Below are the code and all the weights of a small trained network. Each question names an input and a class and asks about switching units off, where a switched-off unit gives its printed mean instead of its output.

import numpy as np


def w(rows, s, z=0):
    codes = np.array(rows[::2]) - 128.0
    scale = np.full(codes.shape[1], s)
    scale[-1] = z or s
    return codes * scale


def norm(h):
    return h / np.sqrt((h * h).mean(-1, keepdims=True) + 1e-5)


def f(y):
    return y / 2 * (1 + np.tanh(0.7978845608 * (y + 0.044715 * y**3)))


def log_softmax(a):
    a = a - a.max(-1, keepdims=True)
    return a - np.log(np.exp(a).sum(-1, keepdims=True))


def net(x, mask):
    res = np.array(x, float).reshape(1, 7) / 4 @ E
    u = 0
    for l in range(2):
        y = f(norm(res) @ A[l][:, :-1].T + A[l][:, -1])
        res = res + np.where(mask[u : u + 16], y, B[l][:, -1]) @ B[l][:, :-1]
        u += 16
    return log_softmax(norm(res)[-1] @ U[:, :-1].T + U[:, -1])


A, B = {}, {}
E = w([
[128,131,128,130],'x0',
[127,132,127,130],'x1',
[128,130,129,127],'x2',
[196,112,247,192],'x3',
[84,205,206,25],'x4',
[128,126,128,127],'x5',
[10,48,173,168],'x6',
],0.013)
A[0] = w([
[112,173,199,64,10],'0.n1',
[137,128,145,139,76],'0.n2',
[152,139,253,137,18],'0.n3',
[115,169,215,68,4],'0.n4',
[178,146,208,141,29],'0.n5',
[13,140,189,135,22],'0.n6',
[144,126,156,143,38],'0.n7',
[85,93,184,142,27],'0.n8',
[172,92,119,167,63],'0.n9',
[213,174,148,108,75],'0.n10',
[191,188,140,69,65],'0.n11',
[155,170,108,108,42],'0.n12',
[83,113,159,151,2],'0.n13',
[43,170,71,41,79],'0.n14',
[154,99,120,177,75],'0.n15',
[113,149,154,91,52],'0.n16',
],0.03,0.0051)
B[0] = w([
[100,176,49,241,200],'0.n1',
[141,134,134,114,132],'0.n2',
[254,208,186,47,207],'0.n3',
[97,188,50,247,202],'0.n4',
[223,171,157,51,188],'0.n5',
[35,8,126,102,203],'0.n6',
[149,145,147,109,140],'0.n7',
[56,62,140,64,169],'0.n8',
[79,190,77,161,173],'0.n9',
[50,36,135,81,198],'0.n10',
[39,20,132,95,208],'0.n11',
[71,74,153,103,163],'0.n12',
[70,79,134,76,152],'0.n13',
[254,198,177,69,250],'0.n14',
[91,194,86,157,170],'0.n15',
[119,149,83,188,159],'0.n16',
],0.051,0.018)
A[1] = w([
[156,157,121,92,71],'1.n1',
[113,158,124,218,59],'1.n2',
[145,166,156,117,115],'1.n3',
[252,161,188,125,116],'1.n4',
[112,122,154,120,91],'1.n5',
[123,160,78,187,51],'1.n6',
[130,133,131,138,107],'1.n7',
[143,133,128,137,103],'1.n8',
[137,159,75,202,81],'1.n9',
[119,149,109,180,2],'1.n10',
[101,67,130,76,123],'1.n11',
[145,137,149,148,108],'1.n12',
[101,93,158,134,56],'1.n13',
[170,174,123,105,109],'1.n14',
[88,48,172,131,26],'1.n15',
[125,134,126,138,97],'1.n16',
],0.04,0.0057)
B[1] = w([
[139,145,190,162,190],'1.n1',
[114,155,37,87,186],'1.n2',
[145,141,155,96,177],'1.n3',
[121,231,238,34,252],'1.n4',
[143,104,105,137,141],'1.n5',
[180,183,66,178,206],'1.n6',
[132,122,119,118,126],'1.n7',
[130,111,129,114,132],'1.n8',
[167,140,31,119,214],'1.n9',
[131,143,55,103,166],'1.n10',
[115,57,139,255,227],'1.n11',
[108,108,121,108,133],'1.n12',
[132,71,134,109,157],'1.n13',
[123,144,219,126,212],'1.n14',
[107,4,146,131,197],'1.n15',
[123,133,120,129,129],'1.n16',
],0.071,0.021)
U = w([
[64,4,142,163,57],'0',
[193,179,234,94,50],'1',
[116,107,111,93,255],'2',
[133,177,12,156,28],'3',
[116,103,119,88,226],'4',
],0.013,0.0099)

Each question gives the input, the list of numbers given to net, and the class t.
The units are the neurons (one row each of A and B). Each row of codes is followed by its name. A weight is (code - 128) times the scale printed after its matrix; where a second scale follows, it is the last column's (A, B and U).
mask holds one flag per neuron, layer by layer. A switched-off neuron (its flag False) gives its mean, the last column of its row in B, instead of its output. The means were averaged over made-up inputs and are rounded, as every weight is.
A unit's drop is (log p(t) with every unit on - log p(t) with that unit switched off) / (log p(t) with every unit on - log p(t) with every unit switched off).
The circuit of an input: a set's keep is (log p(t) with only the set's units on - log p(t) with every unit switched off) / (log p(t) with every unit on - log p(t) with every unit switched off). Starting from the 12 units with the biggest drops (on a tie, the unit counted first), units are removed one at a time, each time the one whose removal leaves the highest keep (on an exact tie, the one counted first), for as long as the keep stays at least 0.8.
circuit, biggest first: the units of the circuit, biggest drop first
top k neurons: the k neurons with the biggest drops, biggest first
k most important neurons of layer l: the k neurons of layer l with the biggest drops, biggest first
drop when u is switched off: that unit's drop, to one decimal
input [-6,8,-7,1,6,-4,8], class 0: circuit, biggest first => (0.n6)
input [-2,-8,-5,0,-7,7,-6], class 3: top 3 neurons => (0.n9 0.n6 0.n11)
input [-7,0,0,0,8,-7,8], class 0: top 2 neurons => (0.n6 0.n8)
input [-5,8,-1,-4,-6,-1,6], class 0: top 3 neurons => (0.n4 0.n1 0.n14)
input [5,-7,7,3,7,-4,2], class 3: top 2 neurons => (0.n4 0.n1)
input [-5,-3,3,5,8,-4,1], class 3: top 3 neurons => (0.n4 0.n1 0.n14)
input [0,1,-2,-5,-8,0,-4], class 3: top 2 neurons => (0.n14 0.n3)
input [-7,-3,-6,-8,-4,8,-8], class 0: circuit, biggest first => (0.n12 1.n11)
input [-7,3,-2,8,5,4,8], class 0: 3 most important neurons of layer 0 => (0.n6 0.n8 0.n14)
input [-4,3,-1,-6,-7,1,8], class 0: 2 most important neurons of layer 0 => (0.n4 0.n1)
input [-2,-5,7,6,7,8,8], class 0: 2 most important neurons of layer 0 => (0.n6 0.n8)
input [8,-5,-3,-7,8,8,-8], class 0: 4 most important neurons of layer 0 => (0.n11 0.n12 0.n10 0.n3)
input [-4,1,0,6,6,1,-7], class 0: top 2 neurons => (0.n10 0.n11)
input [-2,3,0,3,4,-8,1], class 3: circuit, biggest first => (0.n4)
input [-2,-2,1,-4,-7,4,7], class 0: 2 most important neurons of layer 0 => (0.n4 0.n1)
input [0,2,0,-5,7,0,-5], class 3: top 3 neurons => (0.n1 0.n4 0.n3)
input [-7,2,2,7,-8,-4,4], class 3: drop when 0.n15 is switched off => 1.0
input [1,-2,-5,-4,6,4,3], class 3: drop when 0.n6 is switched off => 0.1
input [4,-7,7,-1,-8,-3,7], class 3: drop when 0.n10 is switched off => 0.8
input [2,5,-3,0,4,6,-2], class 3: top neuron => (0.n4)
